Below are the code and all the weights of a small trained network. Each question names an input and a class and asks about switching units off, where a switched-off unit gives its printed mean instead of its output.

import numpy as np


def w(rows, s, z=0):
    codes = np.array(rows[::2]) - 128.0
    scale = np.full(codes.shape[1], s)
    scale[-1] = z or s
    return codes * scale


def norm(h):
    return h / np.sqrt((h * h).mean(-1, keepdims=True) + 1e-5)


def f(y):
    return y / 2 * (1 + np.tanh(0.7978845608 * (y + 0.044715 * y**3)))


def log_softmax(a):
    a = a - a.max(-1, keepdims=True)
    return a - np.log(np.exp(a).sum(-1, keepdims=True))


def net(x, mask):
    res = np.array(x, float).reshape(1, 5) / 4 @ E
    u = 0
    for l in range(3):
        y = f(norm(res) @ A[l][:, :-1].T + A[l][:, -1])
        res = res + np.where(mask[u : u + 3], y, B[l][:, -1]) @ B[l][:, :-1]
        u += 3
    return log_softmax(norm(res)[-1] @ U[:, :-1].T + U[:, -1])


A, B = {}, {}
E = w([
[163,55,2,183,41],'x0',
[40,52,209,161,143],'x1',
[175,138,189,210,158],'x2',
[58,148,51,176,210],'x3',
[120,118,161,85,127],'x4',
],0.0074)
A[0] = w([
[189,146,167,175,168,173],'0.n1',
[166,154,110,55,10,91],'0.n2',
[97,33,106,102,166,2],'0.n3',
],0.011,0.0035)
B[0] = w([
[104,245,140,154,79,220],'0.n1',
[212,43,68,129,120,255],'0.n2',
[80,195,200,127,100,144],'0.n3',
],0.011,0.0043)
A[1] = w([
[206,89,210,182,67,148],'1.n1',
[127,80,170,154,48,4],'1.n2',
[122,199,35,97,255,83],'1.n3',
],0.0076,0.0027)
B[1] = w([
[19,212,109,160,122,254],'1.n1',
[68,111,136,68,219,138],'1.n2',
[70,5,239,175,113,223],'1.n3',
],0.011,0.0028)
A[2] = w([
[92,120,66,254,178,118],'2.n1',
[71,216,187,134,176,6],'2.n2',
[13,94,50,121,44,86],'2.n3',
],0.008,0.0018)
B[2] = w([
[178,108,12,44,99,254],'2.n1',
[28,65,162,148,176,243],'2.n2',
[60,71,249,122,193,243],'2.n3',
],0.011,0.0041)
U = w([
[185,29,85,97,126,79],'0',
[200,252,101,126,117,61],'1',
[65,129,238,151,159,253],'2',
],0.016,0.0033)

Each question gives the input, the list of numbers given to net, and the class t.
The units are the neurons (one row each of A and B). Each row of codes is followed by its name. A weight is (code - 128) times the scale printed after its matrix; where a second scale follows, it is the last column's (A, B and U).
mask holds one flag per neuron, layer by layer. A switched-off neuron (its flag False) gives its mean, the last column of its row in B, instead of its output. The means were averaged over made-up inputs and are rounded, as every weight is.
A unit's drop is (log p(t) with every unit on - log p(t) with that unit switched off) / (log p(t) with every unit on - log p(t) with every unit switched off).
The circuit of an input: a set's keep is (log p(t) with only the set's units on - log p(t) with every unit switched off) / (log p(t) with every unit on - log p(t) with every unit switched off). Starting from all 9 units, units are removed one at a time, each time the one whose removal leaves the highest keep (on an exact tie, the one counted first), for as long as the keep stays at least 0.8.
circuit, biggest first: the units of the circuit, biggest drop first
k most important neurons: the k neurons with the biggest drops, biggest first
k most important neurons of layer l: the k neurons of layer l with the biggest drops, biggest first
drop of u: that unit's drop, to one decimal
input [-2,1,-2,-8,6], class 0: circuit, biggest first : (0.n2)
input [3,-3,-6,8,1], class 2: 4 most important neurons : (2.n3; 1.n3; 0.n2; 0.n3)
input [0,-7,2,8,-2], class 0: 2 most important neurons : (2.n1; 1.n3)
input [6,4,-6,-2,5], class 2: 2 most important neurons : (2.n3; 0.n3)
input [-1,-5,-7,7,-4], class 2: 2 most important neurons : (1.n3; 0.n2)
input [6,8,-7,-5,6], class 2: 3 most important neurons : (2.n3; 0.n3; 2.n1)
input [2,8,5,6,-8], class 0: 2 most important neurons : (2.n1; 1.n1)
input [5,2,2,-2,6], class 2: 2 most important neurons : (2.n3; 1.n1)
input [0,-2,4,-1,2], class 1: 3 most important neurons : (0.n1; 2.n3; 1.n3)
input [-8,-6,-1,-5,-2], class 1: 2 most important neurons : (2.n3; 0.n2)
input [-3,-3,4,-5,4], class 1: 3 most important neurons : (0.n1; 2.n3; 1.n3)
input [-3,-1,-1,-5,-3], class 1: circuit, biggest first : (0.n2; 1.n3; 1.n1)
input [-4,-2,3,-6,0], class 1: 2 most important neurons of layer 1 : (1.n3; 1.n2)
input [-4,-2,-7,-6,5], class 0: 2 most important neurons : (0.n2; 0.n1)
input [-5,-8,1,1,4], class 2: circuit, biggest first : (1.n3)
input [6,3,-7,2,7], class 2: 2 most important neurons of layer 2 : (2.n3; 2.n1)
input [-1,-4,8,-4,4], class 1: drop of 1.n3 : 0.3
input [-1,2,-3,-8,-8], class 0: drop of 0.n2 : 5.0
input [-1,-8,-4,-1,-3], class 0: drop of 0.n1 : 0.1
input [5,5,2,8,-2], class 0: circuit, biggest first : (2.n1)
input [-4,-4,5,-5,7], class 1: drop of 1.n1 : -0.3
